Below are the code and all the weights of a small trained network. Each question names an input and a class and asks about switching units off, where a switched-off unit gives its printed mean instead of its output.

import numpy as np


def w(rows, s, z=0):
    codes = np.array(rows[::2]) - 128.0
    scale = np.full(codes.shape[1], s)
    scale[-1] = z or s
    return codes * scale


def norm(h):
    return h / np.sqrt((h * h).mean(-1, keepdims=True) + 1e-5)


def f(y):
    return np.maximum(y, 0)


def log_softmax(a):
    a = a - a.max(-1, keepdims=True)
    return a - np.log(np.exp(a).sum(-1, keepdims=True))


def net(x, mask):
    res = np.array(x, float).reshape(1, 7) / 4 @ E
    u = 0
    for l in range(3):
        y = f(norm(res) @ A[l][:, :-1].T + A[l][:, -1])
        res = res + np.where(mask[u : u + 16], y, B[l][:, -1]) @ B[l][:, :-1]
        u += 16
    return log_softmax(norm(res)[-1] @ U[:, :-1].T + U[:, -1])


A, B = {}, {}
E = w([
[84,185,187,158,69,173,123],'x0',
[168,81,96,191,154,250,80],'x1',
[94,113,84,111,84,127,69],'x2',
[134,128,132,126,127,129,124],'x3',
[115,178,89,28,159,181,155],'x4',
[41,89,192,111,202,130,72],'x5',
[121,34,165,94,71,161,204],'x6',
],0.014)
A[0] = w([
[163,183,84,56,124,181,148,71],'L0N1',
[106,65,2,87,70,88,75,103],'L0N2',
[150,111,95,170,149,202,139,23],'L0N3',
[83,146,157,123,92,165,96,114],'L0N4',
[191,77,120,108,40,151,213,120],'L0N5',
[139,209,143,168,47,170,163,105],'L0N6',
[199,94,132,232,59,57,125,64],'L0N7',
[92,80,175,107,196,134,130,97],'L0N8',
[141,178,125,83,78,33,187,80],'L0N9',
[135,166,91,66,126,150,155,53],'L0N10',
[145,151,120,61,137,188,156,68],'L0N11',
[132,172,192,141,138,157,165,102],'L0N12',
[212,163,58,133,62,126,149,12],'L0N13',
[190,232,59,184,141,95,122,118],'L0N14',
[245,97,127,122,231,90,198,87],'L0N15',
[183,115,77,173,123,226,126,66],'L0N16',
],0.026,0.011)
B[0] = w([
[112,118,176,189,147,122,127,208],'L0N1',
[183,150,174,94,114,198,173,215],'L0N2',
[156,89,92,159,103,101,90,179],'L0N3',
[156,136,135,105,136,170,151,200],'L0N4',
[48,157,106,114,93,162,112,248],'L0N5',
[166,154,112,118,152,158,192,222],'L0N6',
[108,119,192,183,165,112,142,226],'L0N7',
[100,156,107,111,154,120,89,217],'L0N8',
[171,111,104,143,68,64,112,251],'L0N9',
[116,123,177,154,149,108,143,180],'L0N10',
[97,99,171,158,144,133,139,191],'L0N11',
[138,108,90,138,151,139,166,182],'L0N12',
[142,255,126,151,172,104,94,197],'L0N13',
[46,129,104,105,93,163,114,241],'L0N14',
[150,123,85,134,158,148,204,232],'L0N15',
[183,112,97,152,75,93,89,222],'L0N16',
],0.062,0.014)
A[1] = w([
[109,148,158,105,88,107,162,106],'L1N1',
[125,110,172,156,142,101,135,115],'L1N2',
[158,73,107,137,111,104,100,1],'L1N3',
[101,104,218,182,189,117,129,77],'L1N4',
[111,113,99,123,121,197,174,65],'L1N5',
[128,110,142,124,114,134,139,127],'L1N6',
[127,118,118,151,147,123,158,99],'L1N7',
[126,114,132,80,218,111,82,132],'L1N8',
[96,104,180,193,134,120,110,104],'L1N9',
[149,130,134,78,86,15,151,115],'L1N10',
[124,120,83,142,124,114,143,81],'L1N11',
[134,126,129,52,188,124,67,92],'L1N12',
[141,132,145,114,108,150,123,39],'L1N13',
[178,121,102,122,152,167,220,44],'L1N14',
[3,138,86,90,81,148,80,136],'L1N15',
[167,139,129,124,103,141,175,65],'L1N16',
],0.035,0.0033)
B[1] = w([
[151,104,164,180,126,165,81,183],'L1N1',
[128,117,137,124,184,104,95,170],'L1N2',
[135,147,91,173,73,125,104,168],'L1N3',
[110,71,146,140,239,85,129,225],'L1N4',
[164,127,120,76,115,165,161,231],'L1N5',
[123,137,147,129,118,134,108,142],'L1N6',
[138,119,134,98,153,104,139,181],'L1N7',
[112,239,164,163,129,90,89,182],'L1N8',
[112,83,181,105,208,102,102,207],'L1N9',
[159,106,75,197,90,142,42,190],'L1N10',
[138,126,152,77,136,89,114,189],'L1N11',
[93,252,130,149,118,113,103,181],'L1N12',
[145,135,174,105,117,123,125,156],'L1N13',
[171,157,52,113,195,160,160,251],'L1N14',
[47,110,145,40,83,167,87,232],'L1N15',
[174,135,123,93,165,155,100,200],'L1N16',
],0.047,0.017)
A[2] = w([
[101,94,95,33,107,146,190,24],'L2N1',
[89,73,146,150,150,66,198,48],'L2N2',
[53,183,53,159,118,38,226,72],'L2N3',
[76,70,33,151,160,55,224,73],'L2N4',
[204,107,157,183,140,173,177,105],'L2N5',
[101,104,63,162,131,93,178,28],'L2N6',
[141,109,84,129,140,133,218,50],'L2N7',
[79,80,173,4,89,182,54,119],'L2N8',
[215,30,82,183,69,74,19,91],'L2N9',
[140,97,177,125,179,126,104,121],'L2N10',
[18,46,102,129,84,147,181,53],'L2N11',
[138,74,71,181,96,89,139,2],'L2N12',
[143,78,96,153,44,103,95,95],'L2N13',
[132,114,106,117,127,109,167,66],'L2N14',
[111,129,151,151,143,148,179,107],'L2N15',
[141,71,90,172,91,92,158,72],'L2N16',
],0.023,0.0047)
B[2] = w([
[143,70,124,56,153,176,111,174],'L2N1',
[112,70,88,76,213,88,90,164],'L2N2',
[126,210,174,59,122,67,85,176],'L2N3',
[189,92,223,69,172,145,102,179],'L2N4',
[118,37,100,86,159,200,87,192],'L2N5',
[165,119,168,112,126,136,120,149],'L2N6',
[180,120,63,61,157,121,101,172],'L2N7',
[116,4,150,171,74,218,235,211],'L2N8',
[254,134,121,106,2,52,133,250],'L2N9',
[110,102,151,143,95,65,129,187],'L2N10',
[98,96,151,48,91,148,83,158],'L2N11',
[211,129,146,117,98,108,121,162],'L2N12',
[145,63,129,95,150,70,60,184],'L2N13',
[146,119,123,94,150,118,108,139],'L2N14',
[138,110,70,112,130,94,140,156],'L2N15',
[174,152,173,105,111,88,111,153],'L2N16',
],0.034,0.016)
U = w([
[209,67,92,196,47,53,69,99],'0',
[98,51,200,190,245,73,138,91],'1',
[177,126,162,83,141,155,154,217],'2',
[129,113,139,101,135,135,119,252],'3',
[58,245,129,161,119,107,131,82],'4',
[195,120,48,126,185,188,227,57],'5',
[31,49,170,72,60,177,148,61],'6',
],0.012,0.011)

Each question gives the input, the list of numbers given to net, and the class t.
The units are the neurons (one row each of A and B). Each row of codes is followed by its name. A weight is (code - 128) times the scale printed after its matrix; where a second scale follows, it is the last column's (A, B and U).
mask holds one flag per neuron, layer by layer. A switched-off neuron (its flag False) gives its mean, the last column of its row in B, instead of its output. The means were averaged over made-up inputs and are rounded, as every weight is.
A unit's drop is (log p(t) with every unit on - log p(t) with that unit switched off) / (log p(t) with every unit on - log p(t) with every unit switched off).
The circuit of an input: a set's keep is (log p(t) with only the set's units on - log p(t) with every unit switched off) / (log p(t) with every unit on - log p(t) with every unit switched off). Starting from the 12 units with the biggest drops (on a tie, the unit counted first), units are removed one at a time, each time the one whose removal leaves the highest keep (on an exact tie, the one counted first), for as long as the keep stays at least 0.8.
units of the circuit, in order: the units of the circuit, biggest drop first
unit that matters most: the unit with the biggest drop
k most important neurons: the k neurons with the biggest drops, biggest first
top k neurons in layer l: the k neurons of layer l with the biggest drops, biggest first
input [-1,1,2,-6,6,3,-8], class 6: units of the circuit, in order : L0N14, L1N15
input [8,2,6,6,5,-1,-8], class 5: unit that matters most : L0N6
input [-8,-6,-1,-2,4,1,-3], class 5: 4 most important neurons : L0N15, L1N14, L0N16, L0N2
input [4,3,-2,0,3,-5,6], class 6: 3 most important neurons : L0N5, L1N15, L0N15
input [3,-7,-3,-2,-8,6,6], class 1: units of the circuit, in order : L0N7, L1N4
input [5,3,-4,-2,-4,-5,1], class 4: 2 most important neurons : L0N13, L0N5
input [3,6,0,0,4,3,6], class 0: 3 most important neurons : L0N16, L0N3, L0N14
input [-8,0,-5,1,-7,-4,4], class 5: top 4 neurons in layer 0 : L0N15, L0N1, L0N11, L0N10
input [-7,5,-6,0,5,-1,2], class 5: top 4 neurons in layer 0 : L0N15, L0N9, L0N7, L0N14
input [-4,-7,1,5,-8,-6,-3], class 1: 2 most important neurons : L0N7, L0N16
input [6,-5,-1,-4,-7,-8,-5], class 4: units of the circuit, in order : L0N13, L0N14
input [-6,8,7,-7,2,6,0], class 0: units of the circuit, in order : L0N16, L0N3
input [-8,5,3,3,3,4,-6], class 5: units of the circuit, in order : L1N14, L0N15
input [-6,-6,2,-4,-3,-7,-4], class 4: 3 most important neurons : L0N13, L0N14, L0N16
input [6,-3,-3,6,1,6,-8], class 6: unit that matters most : L0N15
input [6,2,-7,6,1,-2,-8], class 6: 2 most important neurons : L0N14, L1N15
input [-1,-7,-6,-3,6,1,8], class 6: units of the circuit, in order : L0N5, L1N15
input [-8,-3,2,1,1,-5,4], class 5: 2 most important neurons : L0N2, L0N15
input [-1,-8,-5,-7,0,7,-1], class 0: units of the circuit, in order : L0N9, L1N10
input [3,3,4,2,2,-2,-6], class 6: units of the circuit, in order : L0N14
input [-5,7,3,-4,0,8,-5], class 4: 4 most important neurons : L0N9, L0N8, L0N5, L0N14
input [-1,-3,5,6,-2,-6,7], class 6: 2 most important neurons : L0N5, L1N15
input [4,6,4,1,-1,-4,2], class 0: 3 most important neurons : L0N16, L0N3, L0N15
